Below is a small trained network, with its code and all its weights. Each question gives an input and a class and asks what happens when units are switched off, that is, made to give their printed mean instead of their output.

import numpy as np


def w(rows, s, z=0):
    codes = np.array(rows[::2]) - 128.0
    scale = np.full(codes.shape[1], s)
    scale[-1] = z or s
    return codes * scale


def norm(h):
    return h / np.sqrt((h * h).mean(-1, keepdims=True) + 1e-5)


def f(y):
    return np.maximum(y, 0)


def log_softmax(a):
    a = a - a.max(-1, keepdims=True)
    return a - np.log(np.exp(a).sum(-1, keepdims=True))


def net(x, mask):
    res = np.array(x, float).reshape(1, 6) / 4 @ E
    u = 0
    for l in range(2):
        y = f(norm(res) @ A[l][:, :-1].T + A[l][:, -1])
        res = res + np.where(mask[u : u + 11], y, B[l][:, -1]) @ B[l][:, :-1]
        u += 11
    return log_softmax(norm(res)[-1] @ U[:, :-1].T + U[:, -1])


A, B = {}, {}
E = w([
[119,72,112,148,189,98,84,87,110,135,100,120],'x0',
[109,139,132,115,47,135,44,193,150,124,167,134],'x1',
[205,63,117,147,150,131,125,203,114,128,128,117],'x2',
[48,40,121,136,79,202,181,117,111,119,133,173],'x3',
[104,153,150,115,91,59,205,108,151,157,162,121],'x4',
[81,160,158,105,147,157,108,92,141,133,253,118],'x5',
],0.0062)
A[0] = w([
[122,167,125,118,141,156,154,108,123,138,122,130,31],'0.n0',
[31,9,126,131,91,187,74,98,126,131,178,141,173],'0.n1',
[210,79,129,132,243,81,97,177,119,135,165,133,177],'0.n2',
[101,58,129,125,236,170,227,51,116,125,110,126,110],'0.n3',
[143,42,132,127,70,64,132,204,128,154,182,131,42],'0.n4',
[74,68,123,128,146,62,145,47,127,131,71,122,85],'0.n5',
[148,91,139,120,106,117,160,167,129,133,123,121,1],'0.n6',
[134,84,125,131,144,102,133,134,125,137,122,123,21],'0.n7',
[117,56,128,135,147,210,32,155,128,124,112,138,3],'0.n8',
[82,159,133,119,168,120,63,62,116,127,250,137,120],'0.n9',
[120,152,131,127,94,170,240,138,119,129,193,144,151],'0.n10',
],0.014,0.0029)
B[0] = w([
[106,85,163,145,128,99,155,118,112,117,92,130,151],'0.n0',
[74,6,164,101,83,113,120,127,130,113,110,72,245],'0.n1',
[177,91,157,148,188,139,89,123,135,181,67,77,242],'0.n2',
[154,132,119,189,125,192,241,98,184,127,167,146,248],'0.n3',
[156,179,69,138,81,71,173,157,155,61,149,136,192],'0.n4',
[112,189,168,130,117,76,138,102,102,163,122,197,198],'0.n5',
[126,148,72,169,128,88,80,135,150,84,163,141,156],'0.n6',
[109,105,171,126,115,153,138,91,95,151,104,164,149],'0.n7',
[200,138,181,90,131,164,141,161,51,103,57,126,206],'0.n8',
[56,199,131,122,132,153,106,134,192,145,159,70,236],'0.n9',
[84,78,153,107,89,128,138,122,155,123,131,74,235],'0.n10',
],0.016,0.013)
A[1] = w([
[139,211,125,60,159,213,91,159,50,121,154,174,52],'1.n0',
[87,41,96,122,172,157,84,150,84,131,133,126,52],'1.n1',
[166,94,94,126,193,121,65,156,112,165,136,139,34],'1.n2',
[197,147,111,153,199,187,194,72,72,168,155,248,9],'1.n3',
[141,115,117,98,169,59,51,137,99,134,94,82,55],'1.n4',
[156,174,124,115,122,176,168,125,191,164,189,90,99],'1.n5',
[126,202,151,96,130,120,104,127,39,107,98,207,120],'1.n6',
[49,186,115,129,210,157,27,101,139,221,180,149,9],'1.n7',
[100,83,165,162,147,198,111,113,164,181,149,118,86],'1.n8',
[128,57,115,67,138,197,17,151,29,111,84,162,49],'1.n9',
[113,162,146,109,116,63,73,86,76,204,141,230,7],'1.n10',
],0.014,0.0021)
B[1] = w([
[21,154,87,128,150,154,185,79,103,82,156,164,141],'1.n0',
[255,148,195,83,81,122,185,134,122,159,134,160,156],'1.n1',
[87,82,157,140,92,120,146,125,165,95,108,91,167],'1.n2',
[217,58,24,244,206,135,166,111,135,141,111,187,212],'1.n3',
[124,95,168,64,90,167,104,145,61,127,134,151,198],'1.n4',
[43,49,167,93,149,148,55,94,74,182,116,171,254],'1.n5',
[70,211,120,112,104,157,79,157,80,113,152,183,149],'1.n6',
[145,246,145,158,229,99,75,107,176,195,135,108,201],'1.n7',
[165,222,67,59,121,6,107,141,107,101,196,158,253],'1.n8',
[199,100,70,92,201,219,102,145,84,92,124,63,204],'1.n9',
[90,168,162,146,49,133,109,175,98,95,58,190,152],'1.n10',
],0.014,0.0097)
U = w([
[127,197,134,154,101,113,90,159,79,116,81,214,145],'0',
[207,69,171,81,141,160,77,173,83,110,61,58,185],'1',
[121,171,70,105,190,205,113,130,81,90,155,138,2],'2',
[201,105,102,231,201,136,191,79,133,170,101,202,151],'3',
[31,79,156,101,47,117,181,107,177,111,187,105,184],'4',
[91,195,160,118,214,113,69,88,176,208,163,89,156],'5',
[166,165,7,147,100,70,101,186,162,62,198,141,5],'6',
],0.012,0.0029)

Each question gives the input, the list of numbers given to net, and the class t.
The units are the neurons (one row each of A and B). Each row of codes is followed by its name. A weight is (code - 128) times the scale printed after its matrix; where a second scale follows, it is the last column's (A, B and U).
mask holds one flag per neuron, layer by layer. A switched-off neuron (its flag False) gives its mean, the last column of its row in B, instead of its output. The means were averaged over made-up inputs and are rounded, as every weight is.
A unit's drop is (log p(t) with every unit on - log p(t) with that unit switched off) / (log p(t) with every unit on - log p(t) with every unit switched off).
The circuit of an input: a set's keep is (log p(t) with only the set's units on - log p(t) with every unit switched off) / (log p(t) with every unit on - log p(t) with every unit switched off). Starting from the 12 units with the biggest drops (on a tie, the unit counted first), units are removed one at a time, each time the one whose removal leaves the highest keep (on an exact tie, the one counted first), for as long as the keep stays at least 0.8.
circuit, biggest first: the units of the circuit, biggest drop first
top k neurons: the k neurons with the biggest drops, biggest first
top k neurons in layer l: the k neurons of layer l with the biggest drops, biggest first
drop of u: that unit's drop, to one decimal
input [-2,-4,-6,1,-4,3], class 4: circuit, biggest first : [0.n2]
input [8,-8,-1,3,-5,8], class 4: top 2 neurons in layer 0 : [0.n1, 0.n9]
input [5,-3,-8,-3,8,-2], class 3: top 3 neurons : [1.n3, 0.n3, 0.n1]
input [3,6,-4,8,-4,8], class 1: top 3 neurons : [0.n1, 0.n8, 0.n3]
input [-1,-1,5,1,2,-8], class 6: top 3 neurons : [0.n4, 0.n6, 0.n3]
input [-1,-6,-7,6,-4,-1], class 3: top 3 neurons in layer 1 : [1.n3, 1.n4, 1.n2]
input [-1,4,-8,3,3,-7], class 0: top 2 neurons : [0.n5, 0.n3]
input [-7,2,5,-7,-8,8], class 5: top 3 neurons : [0.n9, 0.n1, 1.n7]
input [-2,-1,5,-5,-1,4], class 5: top 2 neurons in layer 0 : [0.n1, 0.n8]
input [2,-1,-5,-1,-8,5], class 4: top 4 neurons : [0.n9, 0.n1, 0.n8, 0.n2]
input [3,5,-5,5,0,-5], class 1: top 3 neurons : [0.n1, 0.n3, 1.n9]
input [0,7,-5,-6,-4,-8], class 2: top 2 neurons in layer 0 : [0.n3, 0.n1]
input [-5,-3,-1,3,-3,-3], class 4: top 2 neurons : [0.n10, 0.n5]
input [-5,3,-5,7,-2,0], class 1: top 2 neurons in layer 1 : [1.n9, 1.n1]
input [-1,8,5,-3,6,1], class 6: circuit, biggest first : [0.n4]
input [4,1,0,1,4,-4], class 0: top 2 neurons : [0.n5, 1.n10]
input [7,2,3,-4,8,-3], class 0: top 2 neurons in layer 0 : [0.n3, 0.n5]
input [0,2,-8,-5,0,-5], class 0: top 2 neurons : [0.n3, 0.n9]
input [8,-8,-4,1,-1,2], class 3: top 2 neurons : [0.n3, 1.n3]
input [3,5,6,-3,7,-2], class 6: top neuron : [0.n4]
input [-1,-7,2,-3,-3,-3], class 3: drop of 1.n0 : 0.0
input [1,-8,7,6,1,1], class 3: drop of 0.n3 : 1.5
input [-8,3,5,2,6,-7], class 6: drop of 0.n4 : 0.1
